Below are the code and all the weights of a small trained network. Each question names an input and a class and asks about switching units off, where a switched-off unit gives its printed mean instead of its output.

import numpy as np


def w(rows, s, z=0):
    codes = np.array(rows[::2]) - 128.0
    scale = np.full(codes.shape[1], s)
    scale[-1] = z or s
    return codes * scale


def f(y):
    return y / 2 * (1 + np.tanh(0.7978845608 * (y + 0.044715 * y**3)))


def log_softmax(a):
    a = a - a.max(-1, keepdims=True)
    return a - np.log(np.exp(a).sum(-1, keepdims=True))


def net(x, mask):
    res = np.array(x, float).reshape(1, 5) / 4 @ E
    y = f(res @ A[0][:, :-1].T + A[0][:, -1])
    res = res + np.where(mask, y, B[0][:, -1]) @ B[0][:, :-1]
    return log_softmax(res[-1] @ U[:, :-1].T + U[:, -1])


A, B = {}, {}
E = w([
[77,230,92,138,144,161],'x0',
[145,201,141,119,134,4],'x1',
[177,223,4,27,12,142],'x2',
[138,36,1,112,154,183],'x3',
[171,204,80,133,212,148],'x4',
],0.0062)
A[0] = w([
[151,61,28,79,123,63,108],'neuron 0',
[5,134,200,98,108,134,242],'neuron 1',
[192,211,110,100,170,65,151],'neuron 2',
[184,158,135,125,87,60,96],'neuron 3',
[64,65,131,141,187,185,218],'neuron 4',
[109,51,205,161,218,92,244],'neuron 5',
[83,138,79,212,179,135,188],'neuron 6',
[143,175,151,174,101,74,86],'neuron 7',
[94,196,161,100,160,63,178],'neuron 8',
[183,1,215,104,190,38,238],'neuron 9',
[172,44,59,197,154,234,161],'neuron 10',
[110,123,153,239,236,167,228],'neuron 11',
[125,136,166,123,182,81,80],'neuron 12',
[58,72,45,47,53,135,250],'neuron 13',
[182,241,105,38,78,196,253],'neuron 14',
[69,173,230,161,139,159,120],'neuron 15',
],0.0073,0.0027)
B[0] = w([
[253,135,69,179,150,251,178],'neuron 0',
[141,132,55,210,68,142,187],'neuron 1',
[84,167,58,117,64,81,192],'neuron 2',
[103,81,123,105,61,121,161],'neuron 3',
[34,38,15,132,92,42,212],'neuron 4',
[75,135,109,205,93,64,254],'neuron 5',
[112,105,92,140,146,72,178],'neuron 6',
[44,128,192,112,66,121,152],'neuron 7',
[91,165,128,128,86,58,186],'neuron 8',
[94,194,73,187,146,90,244],'neuron 9',
[109,63,106,3,48,81,227],'neuron 10',
[11,146,67,138,124,67,243],'neuron 11',
[120,208,194,171,71,80,148],'neuron 12',
[157,85,82,103,152,236,224],'neuron 13',
[158,76,97,37,87,196,253],'neuron 14',
[101,154,108,232,180,149,180],'neuron 15',
],0.0061,0.0068)
U = w([
[135,157,51,239,231,126,220],'0',
[89,122,96,44,105,57,233],'1',
[254,224,105,146,107,229,236],'2',
[192,98,109,52,195,193,3],'3',
[152,243,215,204,176,61,9],'4',
],0.0059,0.0027)

Each question gives the input, the list of numbers given to net, and the class t.
The units are the neurons (one row each of A and B). Each row of codes is followed by its name. A weight is (code - 128) times the scale printed after its matrix; where a second scale follows, it is the last column's (A, B and U).
mask holds one flag per neuron, in row order. A switched-off neuron (its flag False) gives its mean, the last column of its row in B, instead of its output. The means were averaged over made-up inputs and are rounded, as every weight is.
A unit's drop is (log p(t) with every unit on - log p(t) with that unit switched off) / (log p(t) with every unit on - log p(t) with every unit switched off).
The circuit of an input: a set's keep is (log p(t) with only the set's units on - log p(t) with every unit switched off) / (log p(t) with every unit on - log p(t) with every unit switched off). Starting from the 12 units with the biggest drops (on a tie, the unit counted first), units are removed one at a time, each time the one whose removal leaves the highest keep (on an exact tie, the one counted first), for as long as the keep stays at least 0.8.
units of the circuit, in order: the units of the circuit, biggest drop first
most important unit: the unit with the biggest drop
top k neurons: the k neurons with the biggest drops, biggest first
drop when u is switched off: that unit's drop, to one decimal
input [2,-6,-1,1,7], class 1: units of the circuit, in order => [neuron 10; neuron 0]
input [-4,5,-4,2,-5], class 0: units of the circuit, in order => [neuron 9; neuron 10]
input [-4,6,-7,2,-8], class 0: most important unit => neuron 9
input [-6,-2,4,-2,5], class 2: units of the circuit, in order => [neuron 4; neuron 11]
input [7,-2,0,-6,-8], class 0: top 2 neurons => [neuron 15; neuron 1]
input [8,-6,-1,-7,-7], class 0: top 3 neurons => [neuron 15; neuron 1; neuron 10]
input [-3,-8,-7,5,-3], class 1: top 2 neurons => [neuron 10; neuron 4]
input [5,-8,-8,4,1], class 1: top 2 neurons => [neuron 10; neuron 4]
input [-3,-8,2,6,2], class 3: top 2 neurons => [neuron 13; neuron 0]
input [7,-7,8,8,5], class 3: units of the circuit, in order => [neuron 10; neuron 14; neuron 13]
input [-3,4,1,7,1], class 2: units of the circuit, in order => [neuron 0; neuron 11]
input [7,-5,0,3,5], class 1: units of the circuit, in order => [neuron 10; neuron 0]
input [-7,-7,1,4,-3], class 3: units of the circuit, in order => [neuron 13; neuron 11]
input [-6,6,-8,-1,6], class 4: top 2 neurons => [neuron 12; neuron 13]
input [-7,4,-1,8,-8], class 0: units of the circuit, in order => [neuron 9; neuron 0]
input [-8,2,7,7,0], class 2: units of the circuit, in order => [neuron 0]
input [-6,-1,4,-7,-8], class 2: units of the circuit, in order => [neuron 4; neuron 11; neuron 10]
input [-6,-4,-1,-1,-6], class 0: top 2 neurons => [neuron 9; neuron 14]
input [6,-8,2,7,-5], class 3: drop when neuron 10 is switched off => -0.1
input [-2,6,2,2,7], class 2: most important unit => neuron 4
input [1,5,-2,0,5], class 4: drop when neuron 10 is switched off => 0.3
input [-1,-4,8,2,-5], class 3: drop when neuron 0 is switched off => -0.1
